The rows lie along a hidden order. The number after each row says roughly how far along it the row is, from 0 to 10. A new part has a new order.
1.755; -4.971; -0.001; 4.186; 1.427; 0.202; 0.834; -6.865; 3.236; -0.930; 1.535; 0.288; -0.751; -0.193; -0.639; -2.440; 1.654; -0.117; 2.059; 1.843; 1.753; 4.763; -3.431; 0.235; 1.086; 0.020; -0.723; -1.188; -3.927; -1.831; 2.135; 0.950; 1.124; 3.480; 2.115; -2.001; 6.236; -1.230; 3.270; 0.285; 1.297; 4.615; 2.849; 1.667; -3.203; -0.224; 0.054; -1.849; 1.986; 4.874; 2.016; 3.772; -2.107; 0.341; 1.567; 0.956; -0.176; -0.378; -2.468; -1.066; 0.932; -3.252; -0.284; -1.466; 3.760; -0.266; 0.866 : 2
2.047; 1.028; -5.632; -2.324; -3.342; 3.885; -1.140; 0.780; -3.540; -0.326; -2.331; 0.485; -3.598; 0.723; -0.331; 0.496; -0.147; -0.817; 0.798; -1.093; -1.205; -1.071; 2.978; 1.554; -0.641; 0.925; 0.814; 0.827; 1.580; 4.958; -1.305; -1.933; -1.829; -4.264; 0.368; 1.614; -5.700; 4.381; -5.594; -2.224; -0.926; -1.530; -1.078; 0.340; 3.728; -2.260; 0.546; 1.776; -6.384; 0.185; -2.042; 3.358; 0.139; -2.264; -2.208; -0.947; -0.634; -2.246; 0.040; -0.476; -0.986; -3.367; 0.074; 2.326; -4.018; 0.512; 3.936 : 4
-0.083; -4.344; 2.091; 0.333; 1.190; -0.500; -0.721; -6.473; 3.525; -0.272; -0.778; -0.157; 0.384; 0.586; -0.077; -1.821; 2.008; -1.211; 2.433; 1.270; 3.226; 4.943; -3.159; 0.016; -1.592; 0.559; 0.160; -0.441; -5.121; -1.556; -0.213; 0.030; 0.763; 3.189; 2.244; 1.248; 2.478; -2.933; 5.706; 0.751; 0.791; 3.461; 1.534; 1.973; -4.434; 0.127; -1.455; -2.745; 0.449; 4.475; 1.471; 2.985; -1.949; 0.020; 2.377; 0.246; -0.927; -0.123; -2.917; -1.734; 0.670; -4.284; -0.103; -2.617; 0.087; 0.093; -2.253 : 1
2.307; -4.871; -0.070; 4.971; 2.008; 1.338; 1.591; -5.612; 2.589; -1.475; 2.137; 0.544; -0.712; -0.872; -0.937; -2.520; 1.498; 0.341; 1.602; 1.883; 0.947; 4.915; -3.954; 0.237; 2.002; -0.560; -1.082; -1.143; -4.112; -2.562; 2.244; 0.673; 1.216; 2.214; 1.509; -4.266; 3.797; -0.745; 3.773; 0.130; 1.176; 5.571; 2.571; 2.471; -3.382; -0.313; -0.279; -1.612; 3.204; 4.923; 2.123; 3.581; -1.826; 1.230; 1.180; 1.219; -0.024; -0.944; -2.075; -1.512; 0.725; -1.513; -0.255; -1.040; 3.950; -0.332; -0.010 : 2
-1.187; 3.954; -2.221; -3.288; -2.620; 3.011; -2.487; 3.992; -1.301; 0.211; -0.331; -0.339; -2.485; 1.548; -0.192; 2.443; 0.715; -1.770; -0.583; -0.741; -4.964; -2.400; 3.893; -0.293; -0.702; 2.589; -0.113; 1.923; 2.372; 1.623; -3.779; -1.471; 2.366; -7.440; -1.013; 1.672; -3.966; 3.140; -5.768; -1.776; -1.416; -1.047; -0.758; -5.087; 4.921; 0.361; 0.697; 0.904; -7.752; -1.582; -3.039; 0.237; -0.920; -1.647; -2.121; -1.128; -2.193; -3.947; 2.550; 1.159; -1.112; -1.137; 0.809; 1.417; -0.978; 0.487; -0.146 : 7
2.686; -4.618; 1.481; 3.562; 3.196; 2.631; 2.949; -5.008; 2.034; -1.359; 3.578; 0.609; -0.267; -2.021; -1.006; -1.231; 0.590; 1.034; 0.739; 0.485; 0.556; 5.775; -5.071; -0.800; 1.360; -0.814; -0.934; -0.954; -3.294; -3.834; 2.214; 0.709; 1.284; 1.994; 0.514; -6.757; 3.529; 0.679; 2.898; 0.227; 1.356; 4.758; 2.277; 3.088; -4.220; -0.112; -1.383; -0.143; 2.878; 2.007; 2.292; 1.963; -0.855; 2.490; 0.107; 1.565; 0.307; -1.213; -0.207; -1.652; -0.343; 3.887; -0.275; -0.187; 4.819; -0.490; -1.094 : 4
-0.247; -0.734; -0.068; 3.146; 2.794; 0.307; 2.847; -2.276; -0.079; 0.117; 3.994; -0.379; 0.921; -2.367; 0.179; -2.760; -0.746; 0.542; -0.769; -1.184; -0.389; 2.152; -2.598; -2.609; 1.646; -2.596; -0.493; -1.305; 4.594; -1.166; 3.005; 2.188; -0.505; 1.848; 0.128; -7.988; 3.634; -0.971; 3.914; -0.297; 1.717; -1.171; 0.252; 4.964; -4.500; 1.808; -1.179; 0.205; 4.491; -1.697; 3.066; -3.652; -0.653; 3.241; -0.472; 1.455; 0.875; 2.200; 2.387; 0.173; 0.405; 4.340; 0.020; 1.653; 4.756; 0.113; -2.219 : 7
0.245; 2.257; -3.859; -1.621; -2.992; 1.292; -0.146; -0.126; -2.704; -0.550; -3.541; 0.105; -1.254; 1.600; -0.452; -1.151; -0.039; -0.509; 0.818; -0.528; -0.977; -2.493; 1.692; 2.265; -4.170; 1.386; 1.196; 0.204; -1.696; 4.240; -1.133; -0.993; -2.365; -1.256; 1.609; 1.553; -9.904; 1.854; -4.534; -1.584; -0.830; -3.441; -0.738; 0.667; 3.868; -3.961; -0.639; 1.220; 0.010; 3.735; -1.481; 3.197; -0.108; -1.803; -2.170; -0.816; -0.558; -1.225; -0.928; -0.766; -1.665; -2.284; -0.243; 1.295; -4.488; 1.139; 3.452 : 2
0.160; 1.969; 0.489; -0.193; 2.152; -0.451; -0.124; 7.139; -0.151; 1.586; 2.201; -0.489; 0.199; -1.137; 0.577; 1.373; -0.655; 1.795; -2.721; -0.956; -0.135; -7.610; 0.600; -1.318; 1.504; -1.119; -0.284; -0.333; 2.338; -2.472; -2.190; -0.989; 0.249; -3.712; -1.316; 1.621; 0.299; 0.705; 1.110; 3.307; -0.645; -3.719; -0.924; -5.382; 1.024; 1.645; 3.513; 1.129; 3.940; -8.260; -0.254; -6.457; 3.734; 0.222; 1.611; -0.395; 3.321; 3.371; 1.812; 2.256; -0.603; 1.654; 0.351; 0.647; -0.558; -2.169; -1.797 : 10
-3.080; 3.728; -1.998; -2.570; -1.409; 0.020; -2.809; 4.312; 0.001; 0.309; -0.592; -0.595; -1.790; 1.586; -0.370; 3.544; 0.708; -0.806; -1.829; -0.112; -4.532; -5.526; 3.576; -0.537; -0.775; 3.119; -0.300; 2.378; 1.447; -0.696; -4.770; -1.182; 2.375; -5.697; -1.079; 1.958; -2.409; 2.175; -4.225; -0.273; -1.067; -1.427; -1.181; -8.904; 4.854; 0.122; 1.382; 1.319; -7.596; -3.533; -3.025; -1.260; -0.737; -1.287; -1.966; -1.700; -2.260; -3.387; 2.572; 1.468; -0.462; 1.211; 0.652; 0.856; -0.647; -0.055; 0.203 : 8
-1.386; 2.086; -0.498; -1.366; -2.856; -1.079; 0.457; -0.320; -1.839; -0.435; -3.336; -0.520; 0.848; 2.513; -0.142; -2.356; 0.274; -0.939; 1.807; -0.001; 0.020; -3.578; 2.405; 2.829; -3.533; 1.313; 0.753; -0.443; -2.858; 3.394; 0.975; 0.831; -2.157; -0.337; 2.006; 2.108; -5.253; -2.579; -5.064; -2.394; -0.362; -2.277; 0.006; 4.047; 3.962; -1.897; -1.173; -0.367; 1.549; 6.824; -1.599; 1.732; -1.750; -3.404; -2.210; -0.081; -0.590; -2.183; -1.130; 0.231; -0.897; -1.871; -0.040; -0.626; -4.992; 1.710; 5.183 : 1
0.628; 1.234; 0.733; 0.224; 1.695; -2.254; -0.716; 7.405; -0.820; 1.969; 3.404; -1.016; 0.460; -2.227; 1.004; 1.333; -0.403; 1.705; -2.406; -1.667; -1.012; -6.822; 0.086; -0.671; 1.005; -2.028; -0.330; -0.131; 3.387; -2.441; -2.371; 0.100; -1.010; -2.658; -0.920; 2.340; 1.263; -0.505; 0.535; 3.911; -0.603; -4.226; -0.857; -5.171; -0.342; 1.366; 2.711; 0.518; 4.752; -7.996; 0.369; -6.451; 4.151; 0.350; 1.663; 0.033; 3.005; 3.736; 1.597; 3.021; -0.230; 1.405; 0.068; 1.266; 0.858; -1.498; -1.567 : 10
0.141; -2.259; 3.855; -1.744; -2.847; -2.032; -1.553; -3.685; 1.141; 0.442; -1.987; -1.065; 2.914; 1.452; 0.402; 1.551; 0.543; -1.549; 4.192; 0.384; 1.734; 5.948; 0.367; 1.571; -4.312; 0.242; 1.370; 1.431; -5.689; 3.670; 0.940; 1.567; -1.364; 4.216; 0.704; 6.933; 0.822; -4.831; 0.896; -1.730; 0.492; 2.408; 0.844; 2.980; -0.619; 3.162; -2.248; -2.280; -2.097; 5.746; -0.400; 4.231; -1.611; -0.042; 0.020; 1.170; -2.045; -1.590; -2.606; -0.330; 2.789; -1.454; -0.537; -0.721; -4.366; 2.095; 2.120 : 0
2.325; 2.669; -5.766; -1.990; -2.950; 4.278; -1.981; 2.304; -3.199; 0.159; -1.986; -0.100; -4.665; 0.609; -0.071; 1.401; -0.125; -1.519; 1.081; -1.261; -3.674; -1.936; 3.973; 1.106; 0.213; 0.570; 0.401; 1.307; 2.784; 4.842; -2.906; -1.278; -1.780; -4.954; -0.066; 2.308; -5.052; 2.757; -5.704; -2.739; -1.141; -1.392; -0.833; -1.147; 4.251; -0.464; 1.300; 0.436; -7.260; -0.672; -2.754; 2.621; -0.728; -2.221; -2.620; -0.386; -1.251; -3.248; 1.144; 0.108; -0.617; -3.757; 0.286; 1.643; -3.425; 1.489; 2.679 : 5
-0.604; 0.800; 3.850; -0.928; -3.111; -1.328; -0.281; -2.134; 0.634; 0.009; -3.060; -0.639; 2.617; 2.397; 0.111; 0.541; -0.168; -1.375; 3.674; 0.670; 2.321; 4.978; -0.038; 2.175; -3.326; 1.254; 1.845; 0.171; -4.425; 4.007; 2.720; 1.315; -1.494; 3.107; 1.369; 4.889; -0.908; -4.586; -1.815; -2.284; 0.080; 0.157; 0.715; 5.047; 2.335; 1.911; -1.120; -1.662; -0.549; 8.619; -1.083; 4.061; -1.455; -1.458; -0.152; 1.112; -1.066; -2.046; -2.216; 0.328; 1.884; -1.035; -0.095; -2.320; -6.574; 2.149; 4.570 : 0
-3.068; 3.090; -1.943; -1.809; 0.109; -1.207; -2.739; 6.267; -0.179; 0.665; -0.112; -0.563; -0.028; 0.895; -0.652; 3.738; 0.382; 0.744; -3.269; 0.118; -3.018; -8.059; 1.952; -1.145; 0.048; 1.768; -0.863; 1.816; -0.101; -2.402; -3.591; -1.181; 2.631; -5.619; -1.080; 0.413; 0.156; 2.202; -1.986; 1.075; -0.578; -2.161; -1.948; -8.093; 4.143; 0.830; 2.829; 1.987; -3.820; -7.529; -2.236; -2.681; 1.288; -0.109; -0.257; -1.475; -0.548; -0.488; 2.836; 1.762; 0.250; 1.815; 0.611; 1.166; -0.604; -1.007; -0.486 : 9
-1.382; 1.492; 2.668; 0.211; -3.441; -2.899; -0.049; -1.383; -0.257; 0.321; -3.072; -1.356; 2.167; 2.181; 0.559; -0.046; 0.301; -1.535; 3.386; 0.358; 0.956; 3.193; 2.515; 2.289; -4.442; 0.285; 2.008; 0.541; -3.659; 4.315; 2.261; 2.201; -1.955; 2.914; 1.996; 4.986; -1.074; -5.581; -2.061; -2.877; 0.515; -1.128; 0.665; 5.915; 2.096; 1.848; -1.178; -1.562; -0.358; 8.518; 0.096; 2.819; -2.105; -1.967; -1.243; 1.258; -1.727; -1.947; -2.175; 0.766; 1.474; -1.239; -0.261; -1.160; -5.062; 2.413; 5.269 : 0
